Below is a small trained network, with its code and all its weights. Each question gives an input and a class and asks what happens when units are switched off, that is, made to give their printed mean instead of their output.

import numpy as np


def w(rows, s, z=0):
    codes = np.array(rows[::2]) - 128.0
    scale = np.full(codes.shape[1], s)
    scale[-1] = z or s
    return codes * scale


def f(y):
    return np.maximum(y, 0)


def log_softmax(a):
    a = a - a.max(-1, keepdims=True)
    return a - np.log(np.exp(a).sum(-1, keepdims=True))


def net(x, mask):
    res = np.array(x, float).reshape(1, 6) / 4 @ E
    y = f(res @ A[0][:, :-1].T + A[0][:, -1])
    res = res + np.where(mask, y, B[0][:, -1]) @ B[0][:, :-1]
    return log_softmax(res[-1] @ U[:, :-1].T + U[:, -1])


A, B = {}, {}
E = w([
[149,154,93,208,72,93,155,105,100],'x0',
[116,115,135,120,141,135,128,124,135],'x1',
[135,108,254,161,78,133,125,114,201],'x2',
[73,157,125,121,148,70,215,205,191],'x3',
[66,214,138,108,66,208,136,118,121],'x4',
[76,131,158,62,131,50,105,60,105],'x5',
],0.0097)
A[0] = w([
[195,44,135,167,193,52,107,156,126,100],'n0',
[199,184,71,232,109,122,141,111,128,214],'n1',
[143,165,12,120,105,122,137,132,78,212],'n2',
[133,40,138,157,127,112,120,112,187,9],'n3',
[227,79,109,147,108,149,78,47,76,51],'n4',
[119,124,35,95,153,161,193,135,65,15],'n5',
[94,110,158,143,80,131,111,149,190,2],'n6',
[166,141,214,130,75,138,150,156,201,117],'n7',
[123,142,46,101,201,123,144,134,56,22],'n8',
[154,132,78,182,160,211,125,178,121,208],'n9',
[129,86,113,136,147,46,132,188,161,56],'n10',
[165,77,135,120,197,254,138,183,200,190],'n11',
[73,196,139,109,84,204,151,139,130,42],'n12',
[109,139,137,63,161,65,95,59,104,247],'n13',
[62,189,126,83,42,162,126,117,141,74],'n14',
[93,218,107,135,91,191,146,86,164,87],'n15',
[150,131,138,149,95,194,46,90,93,64],'n16',
[99,175,93,187,68,42,232,157,150,84],'n17',
[164,166,135,232,34,74,122,46,190,208],'n18',
[59,166,150,107,197,136,147,190,208,80],'n19',
[159,111,172,136,110,145,70,49,169,80],'n20',
],0.0092,0.0053)
B[0] = w([
[246,171,35,161,163,188,234,31,126,227],'n0',
[40,159,142,139,208,113,127,68,152,243],'n1',
[135,50,116,54,142,79,61,78,141,255],'n2',
[179,74,24,44,54,146,178,93,115,162],'n3',
[92,86,140,75,114,228,203,192,15,215],'n4',
[173,24,157,62,44,106,136,158,194,198],'n5',
[132,5,88,69,55,168,127,151,140,159],'n6',
[88,43,41,65,78,96,97,115,177,228],'n7',
[134,6,73,73,47,169,132,154,246,208],'n8',
[41,93,146,146,183,85,159,94,125,241],'n9',
[173,131,54,150,139,211,194,147,52,193],'n10',
[27,157,105,162,190,36,101,68,120,252],'n11',
[240,115,6,144,122,151,251,59,137,201],'n12',
[51,122,113,118,204,49,171,70,72,249],'n13',
[178,113,75,185,182,163,215,53,125,207],'n14',
[206,125,98,191,152,145,186,41,102,205],'n15',
[25,60,134,68,140,212,210,179,68,204],'n16',
[52,115,91,38,159,203,130,202,3,229],'n17',
[63,115,28,30,138,124,75,75,184,251],'n18',
[68,133,104,66,127,207,116,186,38,223],'n19',
[86,66,45,105,110,123,153,151,126,193],'n20',
],0.0069,0.0094)
U = w([
[79,110,135,84,132,238,176,244,11,74],'0',
[248,141,90,154,157,171,222,75,135,112],'1',
[117,16,119,62,40,78,131,150,238,48],'2',
[53,157,118,92,211,108,115,110,129,249],'3',
[16,131,148,152,191,13,180,101,110,149],'4',
[66,137,108,110,181,111,131,127,116,215],'5',
[85,187,120,129,169,90,88,126,131,150],'6',
[239,254,234,202,24,56,67,216,225,1],'7',
],0.0075,0.0061)

Each question gives the input, the list of numbers given to net, and the class t.
The units are the neurons (one row each of A and B). Each row of codes is followed by its name. A weight is (code - 128) times the scale printed after its matrix; where a second scale follows, it is the last column's (A, B and U).
mask holds one flag per neuron, in row order. A switched-off neuron (its flag False) gives its mean, the last column of its row in B, instead of its output. The means were averaged over made-up inputs and are rounded, as every weight is.
A unit's drop is (log p(t) with every unit on - log p(t) with that unit switched off) / (log p(t) with every unit on - log p(t) with every unit switched off).
The circuit of an input: a set's keep is (log p(t) with only the set's units on - log p(t) with every unit switched off) / (log p(t) with every unit on - log p(t) with every unit switched off). Starting from the 12 units with the biggest drops (on a tie, the unit counted first), units are removed one at a time, each time the one whose removal leaves the highest keep (on an exact tie, the one counted first), for as long as the keep stays at least 0.8.
units of the circuit, in order: the units of the circuit, biggest drop first
most important unit: the unit with the biggest drop
k most important neurons: the k neurons with the biggest drops, biggest first
drop when u is switched off: that unit's drop, to one decimal
input [-6,-3,-8,-4,4,-1], class 2: units of the circuit, in order	(n8 n5)
input [-7,4,5,2,8,-7], class 1: units of the circuit, in order	(n12)
input [-5,-1,7,1,8,7], class 1: 2 most important neurons	(n14 n12)
input [5,7,-2,-8,2,5], class 0: 3 most important neurons	(n4 n16 n11)
input [6,0,-1,-1,-6,3], class 1: 3 most important neurons	(n0 n11 n9)
input [-6,-1,-3,7,5,5], class 0: 2 most important neurons	(n19 n11)
input [-5,3,-5,-4,-3,-8], class 4: units of the circuit, in order	(n11 n9)
input [-6,5,8,5,1,4], class 2: 2 most important neurons	(n7 n6)
input [2,6,6,6,8,5], class 1: 3 most important neurons	(n12 n14 n15)
input [-3,7,-5,-6,-1,7], class 4: 3 most important neurons	(n13 n17 n19)
input [7,5,7,5,5,7], class 2: 4 most important neurons	(n7 n6 n18 n11)
input [8,1,5,0,1,-7], class 3: units of the circuit, in order	(n18 n1)
input [2,7,7,6,2,4], class 2: 4 most important neurons	(n7 n4 n6 n18)
input [8,-7,-2,4,0,4], class 3: most important unit	n17
input [-3,4,-6,3,6,-1], class 1: units of the circuit, in order	(n12 n15)
input [-7,-5,-1,-7,6,5], class 0: 2 most important neurons	(n16 n11)
input [6,5,-8,3,-1,-5], class 2: 2 most important neurons	(n5 n8)
input [8,5,-5,-2,0,-4], class 3: drop when n19 is switched off	-0.1
input [0,-5,-5,5,-4,3], class 0: drop when n18 is switched off	0.2
input [-6,-6,-7,-8,-7,-2], class 0: most important unit	n4
input [-3,8,-1,3,0,-8], class 4: drop when n11 is switched off	0.3
